The symbols move the nodes like this.
* | $ * & @ ^ +
duse | tage gufa sine soto mobe ruvi
voke | ruvi soto mobe zigi giro fizo
meze | meru suse mufu lute mide soma
soma | gufa sine meze mobe tage soto
ruvi | sulu kare duse safa voke tire
gufa | lute mide meru duse soma kare
zope | vube nede zepa vuru zori pino
moga | pino vuru zori lile gote dobi
meru | dobi lile gote sine meze gufa
safa | giro ruvi soto fizo zigi basi
dipa | vuru zori vube gote pino lile
nede | gego garu zeme zope giso poma
zigi | safa voke sulu zeme tire garu
sine | mide meru suse soma lute duse
gego | zepa basi fizo vube nede zori
fizo | tire safa voke garu zeme gego
kare | mobe tage gufa ruvi soto giro
giro | voke sulu kare tire safa zeme
zepa | garu zeme tire giso gego zope
pino | dipa poma zope mufu moga suse
zori | zope giso gego dipa poma moga
gote | moga dipa poma suse mufu meru
dobi | suse mufu moga mide meru lute
vube | giso gego garu poma zope dipa
basi | zeme tire safa gego garu giso
tire | zigi giro ruvi basi fizo zepa
poma | zori vube nede pino vuru gote
giso | nede zepa basi zori vube vuru
zeme | fizo zigi giro zepa basi nede
lute | sine meze dobi tage gufa mobe
mufu | gote pino vuru dobi lile meze
lile | mufu moga dipa meru suse mide
garu | basi fizo zigi nede zepa vube
suse | lile gote pino meze dobi sine
soto | kare duse soma voke sulu safa
mobe | duse soma lute sulu kare voke
vuru | poma zope giso moga dipa mufu
tage | soma lute mide kare duse sulu
sulu | soto mobe tage giro ruvi zigi
mide | meze dobi lile gufa sine tage

The rows follow the links: the fewer symbols apart two nodes are, the more alike their rows tend to be.

Row, then node:
12,13,31,-11,-34,43,11,-35,-82,-39,10,-52,25,-15,0,-37,-18,-8,31,29,42,19,27,9,-30,-17,12,-19,-24,34,-70,19,-1,-23,-23,4,21,83,-23,16,-47,-9,-38,-24,-11,-51,12,-46,17,47,7,15,72,25,-49,-12,30,-14,-23,-21,-9; node dobi
0,13,13,21,-9,-39,-50,24,-25,26,-16,-17,-5,8,-30,-87,-34,-13,13,24,17,-14,2,38,2,-29,-7,9,-24,15,-81,35,123,-49,-56,-4,21,-13,9,25,-12,13,-2,22,7,27,12,36,8,-43,63,13,17,9,-2,1,30,-39,-13,-20,-3; node vuru
-8,-17,-29,17,36,-47,-9,29,80,41,-8,47,-28,15,0,37,21,13,-32,-30,-44,-13,-25,-8,25,19,-13,22,22,-34,71,-16,1,22,25,0,-20,-77,18,-13,42,9,38,26,12,50,-9,46,-13,-48,-9,-12,-70,-30,48,11,-30,14,23,23,14; node fizo
3,22,26,14,-8,-26,-50,30,-41,16,-19,-22,-5,9,-24,-86,-37,-18,8,20,23,-16,13,37,-3,-32,-16,8,-31,9,-75,39,117,-51,-58,-6,28,-8,4,24,-21,4,-9,13,8,22,3,30,5,-37,57,16,34,15,-7,5,29,-42,-10,-26,-2; node dipa
-24,-4,-6,27,30,-53,-32,48,73,44,-22,44,-29,10,-16,11,-3,19,-31,-18,-42,-24,-36,-1,25,-8,-4,12,6,-27,56,-2,28,21,2,-2,-24,-81,21,3,49,-7,35,17,28,49,-12,68,-21,-62,-1,-2,-62,-29,41,4,-41,2,31,4,8; node basi
7,25,46,-9,-30,32,-22,-2,-85,-23,-3,-45,17,-10,-10,-67,-32,-5,22,30,36,2,20,19,-32,-36,-3,-16,-47,33,-70,28,36,-35,-43,3,23,61,-20,27,-39,-13,-37,-19,3,-35,5,-17,5,20,18,11,78,27,-48,-7,20,-30,-10,-36,-5; node lile
-37,-1,-11,39,-7,-69,-45,34,30,61,-29,20,-9,-10,-56,-37,-30,22,9,38,-11,-10,-35,3,18,-43,16,-1,-1,26,-44,28,83,4,-44,-7,4,-41,31,30,44,-5,36,14,33,21,11,74,4,-41,39,31,-40,-34,22,-5,10,-29,7,-18,-3; node giso
-47,-2,-6,40,0,-74,-44,44,40,59,-32,21,-14,-10,-56,-27,-28,29,4,33,-23,-10,-41,1,20,-39,18,3,-2,23,-22,26,74,11,-38,0,-2,-51,24,19,48,-12,41,16,41,23,10,78,-1,-51,26,23,-45,-40,26,-8,-8,-26,14,-19,0; node nede
-28,-5,-9,35,-10,-68,-45,25,6,49,-22,5,-6,-7,-55,-59,-36,9,17,44,5,-13,-20,16,9,-33,6,4,0,25,-73,33,107,-16,-51,-4,14,-34,24,29,20,2,24,23,22,22,17,57,16,-39,51,31,-17,-24,15,-3,22,-38,-7,-16,-4; node zope
-7,-26,-54,-11,16,-11,39,-17,75,13,10,39,-3,-3,10,85,41,16,-13,-13,-29,12,-20,-35,22,43,13,3,52,-26,69,-32,-77,47,50,-2,-24,-28,18,-27,37,11,31,6,-12,5,-2,-5,1,13,-35,-13,-76,-36,33,4,-20,34,4,35,6; node giro

Each walk starts at a row. The symbols on each line, taken left to right, move it on to the next node.
Each answer is a row, close to the row of the node it stands for.
---
4,29,53,10,-22,10,-40,19,-71,-11,-12,-38,4,5,-12,-84,-42,-17,12,16,28,-3,20,33,-26,-43,-13,-5,-49,18,-67,32,71,-50,-49,2,23,30,-13,27,-38,-13,-35,-6,16,-8,3,13,-1,-11,37,13,74,30,-38,1,16,-38,-5,-36,2
$ $ @ ^ $	3,28,52,1,-24,24,-29,9,-80,-25,-4,-44,10,-3,-7,-79,-40,-14,20,21,35,6,23,24,-27,-42,-5,-12,-52,26,-71,26,55,-44,-46,9,23,47,-20,25,-42,-12,-34,-14,10,-22,6,-3,0,4,25,12,78,36,-43,-5,15,-31,-4,-40,-3
& @ @ *	9,26,45,13,-12,1,-43,25,-64,-3,-9,-33,-2,7,-9,-89,-39,-19,10,10,31,-18,21,41,-13,-42,-16,1,-45,14,-68,34,90,-52,-58,2,27,15,-9,29,-35,-8,-26,-1,13,6,2,13,0,-27,49,8,64,30,-29,1,17,-39,-6,-38,-3
---
-41,-4,-8,37,8,-65,-43,48,51,56,-29,32,-23,-5,-49,-15,-24,34,-6,21,-28,-15,-41,-1,23,-40,13,4,0,8,2,23,60,19,-24,-3,-8,-58,22,20,52,-18,37,14,46,24,3,82,-7,-58,17,16,-49,-37,30,-1,-18,-17,24,-16,6
* + $ &	-17,-12,-19,21,35,-50,-21,42,80,41,-16,49,-28,15,-5,26,7,14,-36,-25,-37,-22,-30,-7,26,7,-13,19,11,-32,66,-6,12,23,16,-4,-20,-85,25,-3,46,-2,39,20,20,49,-11,55,-17,-59,-4,-9,-67,-28,47,7,-35,8,28,18,6
$ + * $ @	-41,-3,-2,40,15,-60,-43,53,59,51,-26,37,-27,1,-39,-8,-14,28,-18,13,-35,-16,-41,-1,23,-33,3,5,-5,-1,23,16,50,20,-15,-1,-15,-71,19,15,46,-14,37,15,40,31,-3,81,-14,-63,13,15,-52,-34,32,-3,-36,-16,32,-7,5
---
-36,-6,-7,37,-10,-68,-42,29,20,51,-27,10,-8,-10,-53,-49,-30,13,18,46,-2,-8,-26,10,20,-36,13,1,-1,31,-60,34,102,-8,-46,-7,8,-37,28,24,29,-1,30,16,27,18,19,69,9,-41,46,30,-31,-33,20,-5,19,-35,-8,-18,-4
& ^ ^ ^ +	-3,10,6,23,-8,-49,-45,25,-16,39,-19,-4,-2,4,-35,-77,-30,-18,17,28,14,-12,-1,33,3,-36,-5,9,-8,15,-81,34,122,-41,-54,-6,30,-22,15,26,-2,11,3,26,13,23,11,44,14,-41,62,21,5,-5,11,-1,30,-39,-15,-16,-8
^ @ @ * &	-22,5,-2,29,-13,-57,-41,23,-6,45,-27,-1,2,-2,-49,-69,-30,-6,20,37,6,-15,-11,23,12,-29,0,6,-5,19,-76,40,118,-30,-56,-7,20,-21,15,30,5,11,19,22,13,25,17,55,14,-40,61,25,-11,-14,13,-1,33,-36,-14,-20,-12
---
-6,-25,-47,-12,13,-2,48,-25,64,4,14,31,-1,-11,15,87,43,17,-11,-12,-28,12,-16,-37,16,41,18,1,48,-13,69,-37,-90,52,56,-2,-28,-14,10,-27,33,8,26,-8,-13,-4,-2,-19,1,21,-46,-10,-59,-27,27,2,-23,38,9,36,3
& + ^ ^	-5,-32,-57,-1,24,-19,34,-10,83,19,6,42,-11,3,12,73,41,13,-18,-21,-37,4,-17,-27,26,46,5,7,50,-29,66,-31,-52,44,45,-4,-25,-44,19,-28,42,14,37,16,-11,24,-7,4,-1,-3,-25,-11,-76,-34,41,4,-13,35,7,42,3
^ $ @ & $	-5,-27,-40,-14,13,16,50,-22,49,-7,13,22,3,-10,14,90,39,20,-9,-10,-23,14,-15,-42,8,35,22,-4,41,-8,72,-37,-106,57,55,4,-31,2,5,-25,29,2,19,-8,-12,-15,-9,-25,-4,27,-56,-12,-47,-24,20,-6,-23,39,9,34,0
---
19,11,16,-21,-34,48,23,-41,-76,-44,13,-46,27,-14,6,-24,-12,-15,29,30,41,26,31,7,-28,-4,12,-16,-16,30,-65,12,-14,-22,-18,0,22,80,-20,3,-49,-3,-37,-23,-24,-51,15,-60,14,62,6,7,64,30,-46,-8,36,-8,-29,-12,-10
@ ^ $ * ^	24,10,9,-28,-30,57,31,-46,-71,-45,17,-46,30,-11,18,-15,-1,-19,30,13,41,23,34,3,-23,8,5,-15,-3,23,-58,-1,-28,-19,-6,1,18,86,-22,0,-49,10,-39,-16,-24,-47,11,-69,17,64,0,1,65,28,-40,-8,40,0,-31,-8,-12
& ^ * $	8,26,40,19,-12,-16,-53,26,-53,8,-13,-26,2,13,-15,-90,-41,-20,14,13,20,-16,16,41,-10,-34,-17,6,-40,7,-73,37,102,-56,-56,0,27,-1,-3,25,-30,1,-18,14,6,15,6,23,2,-33,47,12,51,27,-14,1,20,-38,-10,-30,-3
---
-6,-19,-38,4,36,-37,4,19,89,30,-6,46,-24,11,7,54,28,12,-28,-26,-38,-15,-25,-7,30,31,-10,17,37,-34,69,-24,-10,28,33,-6,-19,-72,20,-19,45,13,39,24,0,43,-9,31,-7,-38,-16,-16,-76,-34,50,9,-23,24,18,33,5
+ $ &	-6,-27,-48,1,33,-29,17,3,85,26,4,45,-12,10,6,66,32,14,-27,-24,-34,-5,-22,-22,26,38,-1,15,41,-33,71,-27,-36,42,38,-6,-20,-61,24,-22,45,16,37,24,-7,35,-4,17,-4,-23,-20,-14,-79,-30,51,10,-22,28,14,35,4
& $ ^	-3,-20,-23,-17,7,29,53,-29,39,-19,18,22,2,-11,23,86,36,24,-12,-14,-26,12,-9,-41,9,33,17,-6,28,-10,77,-35,-118,52,59,2,-31,5,-1,-24,20,-8,12,-19,-10,-22,-5,-31,-6,39,-59,-8,-34,-13,8,-5,-27,40,14,27,1
---
19,-7,5,-28,11,58,48,-24,1,-40,24,-1,1,6,46,72,34,7,-22,-33,-10,9,11,-23,-11,29,-8,-4,5,-19,77,-35,-119,27,56,8,-25,28,-13,-25,-11,-11,-16,-21,-13,-26,-21,-49,-15,40,-60,-24,14,12,-14,1,-33,42,17,16,5
+ $ & &	39,0,6,-39,-18,64,43,-53,-59,-57,30,-33,22,-4,41,5,16,-26,18,-6,31,18,44,-2,-20,34,-7,-8,6,-4,-22,-13,-55,-21,17,3,19,71,-23,-15,-53,14,-34,-17,-43,-34,2,-85,12,57,-12,-15,51,35,-33,-3,28,13,-24,10,-6
@ + $	7,-11,-5,-27,10,48,46,-26,16,-39,21,12,0,-3,39,76,37,6,-19,-32,-19,11,3,-30,-5,29,5,-6,11,-16,82,-36,-125,41,55,7,-28,23,-12,-29,0,-11,-8,-23,-9,-24,-11,-44,-12,40,-64,-21,-4,3,-6,0,-33,41,13,17,5
